Below are the code and all the weights of a small trained network. Each question names an input and a target symbol and asks about switching units off, where a switched-off unit gives its printed mean instead of its output.

import numpy as np


def w(rows, s, z=0):
    codes = np.array(rows[::2]) - 128.0
    scale = np.full(codes.shape[1], s)
    scale[-1] = z or s
    return codes * scale


def f(y):
    return y / 2 * (1 + np.tanh(0.7978845608 * (y + 0.044715 * y**3)))


def softmax(a):
    e = np.exp(a - a.max(-1, keepdims=True))
    return e / e.sum(-1, keepdims=True)


def log_softmax(a):
    a = a - a.max(-1, keepdims=True)
    return a - np.log(np.exp(a).sum(-1, keepdims=True))


def net(x, mask):
    ids = ['ΔΘΛΞΠΣΨΩαβγεζημτ'.index(c) for c in x.split()]
    T = len(ids)
    res = E[ids] + P[:T]
    u = 0
    for l in range(3):
        q, k, v = (res @ M[l].T for M in (Q, K, V))
        z = softmax(np.where(np.tri(T) > 0, q @ k.T / 3**0.5, -1e9)) @ v
        res = res + np.where(mask[u], z, O[l][:, -1]) @ O[l][:, :-1]
        u += 1
        y = f(res @ A[l][:, :-1].T + A[l][:, -1])
        res = res + np.where(mask[u : u + 8], y, B[l][:, -1]) @ B[l][:, :-1]
        u += 8
    return log_softmax(res[-1] @ U[:, :-1].T + U[:, -1])


Q, K, V, O, A, B = {}, {}, {}, {}, {}, {}
E = w([
[94,188,90,165,131,169],'Δ',
[93,162,86,170,116,177],'Θ',
[108,196,80,172,143,163],'Λ',
[85,186,90,164,153,165],'Ξ',
[121,218,227,86,35,147],'Π',
[66,165,95,157,144,160],'Σ',
[222,206,152,2,216,231],'Ψ',
[88,179,97,168,155,173],'Ω',
[82,162,83,161,130,152],'α',
[150,120,160,191,113,52],'β',
[94,128,77,161,112,163],'γ',
[78,132,63,148,122,151],'ε',
[76,142,46,133,139,102],'ζ',
[66,123,74,145,116,157],'η',
[81,157,66,152,134,150],'μ',
[83,113,113,169,131,214],'τ',
],0.0078)
P = w([
[99,118,80,146,2,167],'0',
[117,166,100,165,60,144],'1',
[120,167,119,164,95,135],'2',
[123,165,123,153,117,121],'3',
[129,158,126,143,126,109],'4',
[132,153,135,145,137,114],'5',
[127,145,142,138,144,105],'6',
[132,140,150,137,147,110],'7',
[135,133,157,136,147,111],'8',
[131,133,159,130,153,106],'9',
[134,125,165,130,150,114],'10',
[131,122,169,126,154,110],'11',
],0.0064)
Q[0] = w([
[139,131,129,7,161,254],'L0H0',
[132,131,101,232,133,51],'L0H0',
[110,152,177,37,93,167],'L0H0',
],0.0085)
K[0] = w([
[135,165,150,2,155,150],'L0H0',
[128,67,87,240,160,109],'L0H0',
[149,160,159,92,63,160],'L0H0',
],0.0085)
V[0] = w([
[195,149,254,71,93,122],'L0H0',
[80,142,36,132,185,208],'L0H0',
[179,55,69,114,172,88],'L0H0',
],0.005)
O[0] = w([
[227,128,232,68,187,133,113],'L0H0',
[36,176,40,164,82,254,98],'L0H0',
[128,59,9,97,126,130,2],'L0H0',
],0.0051,0.002)
A[0] = w([
[133,169,113,84,141,237,119],'L0N0',
[116,156,113,186,106,110,206],'L0N1',
[254,110,171,118,152,68,167],'L0N2',
[102,193,215,173,103,87,251],'L0N3',
[62,132,43,139,127,255,64],'L0N4',
[192,158,210,135,128,63,232],'L0N5',
[246,179,155,34,156,223,200],'L0N6',
[86,158,136,137,42,161,183],'L0N7',
],0.0062,0.0025)
B[0] = w([
[190,144,195,48,181,205,134],'L0N0',
[85,151,113,170,98,69,181],'L0N1',
[154,89,245,132,240,20,163],'L0N2',
[49,158,210,253,129,99,253],'L0N3',
[124,68,223,120,189,121,143],'L0N4',
[71,129,235,235,161,103,220],'L0N5',
[206,183,200,48,217,244,156],'L0N6',
[95,202,167,131,44,210,175],'L0N7',
],0.0045,0.0051)
Q[1] = w([
[82,208,166,148,93,178],'L1H0',
[157,49,51,92,125,82],'L1H0',
[79,175,254,174,157,165],'L1H0',
],0.0062)
K[1] = w([
[173,176,206,49,159,162],'L1H0',
[40,118,47,209,52,106],'L1H0',
[254,135,190,65,239,142],'L1H0',
],0.0056)
V[1] = w([
[34,122,130,251,28,68],'L1H0',
[254,111,123,7,173,242],'L1H0',
[81,200,197,104,44,233],'L1H0',
],0.0042)
O[1] = w([
[2,120,129,130,147,166,150],'L1H0',
[246,147,70,86,124,98,98],'L1H0',
[93,175,30,213,63,167,254],'L1H0',
],0.0042,0.0067)
A[1] = w([
[100,138,109,153,29,113,178],'L1N0',
[113,142,128,141,3,120,178],'L1N1',
[207,164,136,57,193,185,253],'L1N2',
[117,97,187,150,246,89,113],'L1N3',
[92,94,189,148,230,102,192],'L1N4',
[133,125,54,116,98,182,118],'L1N5',
[166,159,178,148,207,52,181],'L1N6',
[126,159,20,123,85,183,135],'L1N7',
],0.0063,0.0025)
B[1] = w([
[101,218,18,151,77,145,254],'L1N0',
[129,214,29,134,50,157,246],'L1N1',
[214,178,70,163,109,128,177],'L1N2',
[114,54,244,90,211,7,190],'L1N3',
[84,116,198,141,158,74,241],'L1N4',
[179,28,197,90,202,99,128],'L1N5',
[175,156,201,147,183,20,244],'L1N6',
[128,48,253,70,170,85,162],'L1N7',
],0.0047,0.0042)
Q[2] = w([
[102,3,111,97,146,113],'L2H0',
[141,54,136,62,183,188],'L2H0',
[150,84,168,114,161,82],'L2H0',
],0.0055)
K[2] = w([
[99,232,167,91,113,255],'L2H0',
[38,179,181,106,55,162],'L2H0',
[116,100,5,87,33,188],'L2H0',
],0.0041)
V[2] = w([
[2,152,101,213,74,206],'L2H0',
[53,93,185,172,96,57],'L2H0',
[162,166,53,97,116,249],'L2H0',
],0.0044)
O[2] = w([
[68,62,109,226,142,119,246],'L2H0',
[75,127,50,237,100,128,192],'L2H0',
[191,36,253,49,193,124,95],'L2H0',
],0.0039,0.011)
A[2] = w([
[101,137,69,150,81,147,166],'L2N0',
[109,159,38,140,46,152,106],'L2N1',
[96,104,177,152,176,143,204],'L2N2',
[119,148,110,145,89,125,135],'L2N3',
[85,123,102,156,124,151,254],'L2N4',
[149,138,185,1,138,120,103],'L2N5',
[130,53,213,126,219,101,111],'L2N6',
[130,174,90,152,72,117,193],'L2N7',
],0.0087,0.0022)
B[2] = w([
[102,144,103,125,95,170,222],'L2N0',
[145,117,103,37,65,140,224],'L2N1',
[83,131,168,141,158,110,199],'L2N2',
[131,135,97,123,129,150,181],'L2N3',
[70,160,126,157,130,147,245],'L2N4',
[80,136,146,194,150,235,148],'L2N5',
[150,96,179,2,24,72,168],'L2N6',
[143,144,85,141,110,140,217],'L2N7',
],0.0071,0.012)
U = w([
[100,162,65,144,75,183,173],'Δ',
[89,162,121,251,255,168,147],'Θ',
[88,142,166,163,229,97,229],'Λ',
[107,102,198,74,87,85,161],'Ξ',
[124,114,133,104,127,134,34],'Π',
[118,95,119,98,123,127,12],'Σ',
[130,113,124,92,124,120,91],'Ψ',
[132,117,120,97,129,121,82],'Ω',
[135,135,113,72,124,112,117],'α',
[134,131,133,105,133,143,69],'β',
[119,96,127,111,128,133,2],'γ',
[142,113,128,106,115,124,80],'ε',
[136,126,177,103,130,184,67],'ζ',
[114,100,126,99,134,137,18],'η',
[192,80,115,120,82,133,225],'μ',
[178,182,83,126,108,49,90],'τ',
],0.0055,0.0043)

Each question gives the input, a string of symbols that net reads in full, and the target symbol t.
The units are the heads (3 rows each of Q, K, V and O) and the neurons (one row each of A and B). Each row of codes is followed by its name. A weight is (code - 128) times the scale printed after its matrix; where a second scale follows, it is the last column's (O, A, B and U).
mask holds one flag per unit, layer by layer, with each layer's heads first. A switched-off unit (its flag False) gives its mean, the last column of its rows in O or B, instead of its output. The means were averaged over made-up inputs and are rounded, as every weight is.
A unit's drop is (log p(t) with every unit on - log p(t) with that unit switched off) / (log p(t) with every unit on - log p(t) with every unit switched off).
unit that matters most: the unit with the biggest drop
k most important neurons: the k neurons with the biggest drops, biggest first
top k neurons in layer l: the k neurons of layer l with the biggest drops, biggest first
drop of u: that unit's drop, to one decimal
input Ξ β Π β β ε τ Λ Ψ β Π α, target τ: unit that matters most => L1H0
input Π β β τ τ β β Π, target Θ: top 2 neurons in layer 2 => (L2N1 L2N6)
input β Π β Θ τ Ψ β Ω Δ β Π Π, target τ: 3 most important neurons => (L0N6 L1N2 L1N6)
input β Π τ Λ Δ α β β β Ξ Ψ, target τ: 2 most important neurons => (L1N2 L0N6)
input β Ω β β β β τ β Π Π Δ, target Δ: top 2 neurons in layer 0 => (L0N2 L0N6)
input μ Σ μ Ξ ζ Ω β α ζ τ β β, target Λ: 2 most important neurons => (L2N1 L0N4)
input β Π Ξ β β ε Λ, target Δ: top 2 neurons in layer 1 => (L1N3 L1N6)
input Ω Π Σ τ Π β τ β Ω Π Π, target Ξ: 4 most important neurons => (L0N2 L2N6 L0N5 L1N3)
input β τ β Ω μ β β Π β β β, target Ξ: 3 most important neurons => (L2N6 L0N2 L1N3)
input τ τ Ξ τ β β Ω β τ τ Π, target Δ: 2 most important neurons => (L0N7 L1N3)
input ζ τ Ψ β Π β Λ, target τ: top 2 neurons in layer 0 => (L0N6 L0N0)
input β β β β Π Ω γ, target Δ: top 2 neurons in layer 2 => (L2N1 L2N0)
input Π Ω β Ω β β β Ξ Σ, target Δ: top 3 neurons in layer 0 => (L0N2 L0N6 L0N5)
input Π β ε ζ Ψ Π β Δ, target τ: unit that matters most => L1H0
input Π β β, target Θ: 2 most important neurons => (L0N2 L2N6)
input β β Σ β Λ β Θ, target Δ: 2 most important neurons => (L0N2 L1N3)
input Π β β Π Λ β Ω Δ, target Δ: 2 most important neurons => (L0N2 L1N3)
input Σ Ξ β Λ β Λ β, target Λ: top 3 neurons in layer 1 => (L1N7 L1N3 L1N5)
input ζ Θ ζ Θ Π β μ β Σ Π, target Θ: top 2 neurons in layer 2 => (L2N6 L2N1)
input β τ μ β Ξ β Π Π Π, target Λ: top 2 neurons in layer 2 => (L2N1 L2N2)
input Π Π β Π Π β Π, target Ξ: top 4 neurons in layer 0 => (L0N2 L0N5 L0N6 L0N3)
input Ω ζ Ω β β, target Θ: unit that matters most => L0H0
input α β β Π τ β Ψ β, target τ: 2 most important neurons => (L0N6 L1N6)
input Ω Π Π β Σ Π β α, target Δ: top 3 neurons in layer 1 => (L1N3 L1N6 L1N4)
input Ψ β Ω β, target τ: drop of L0N0 => 0.1
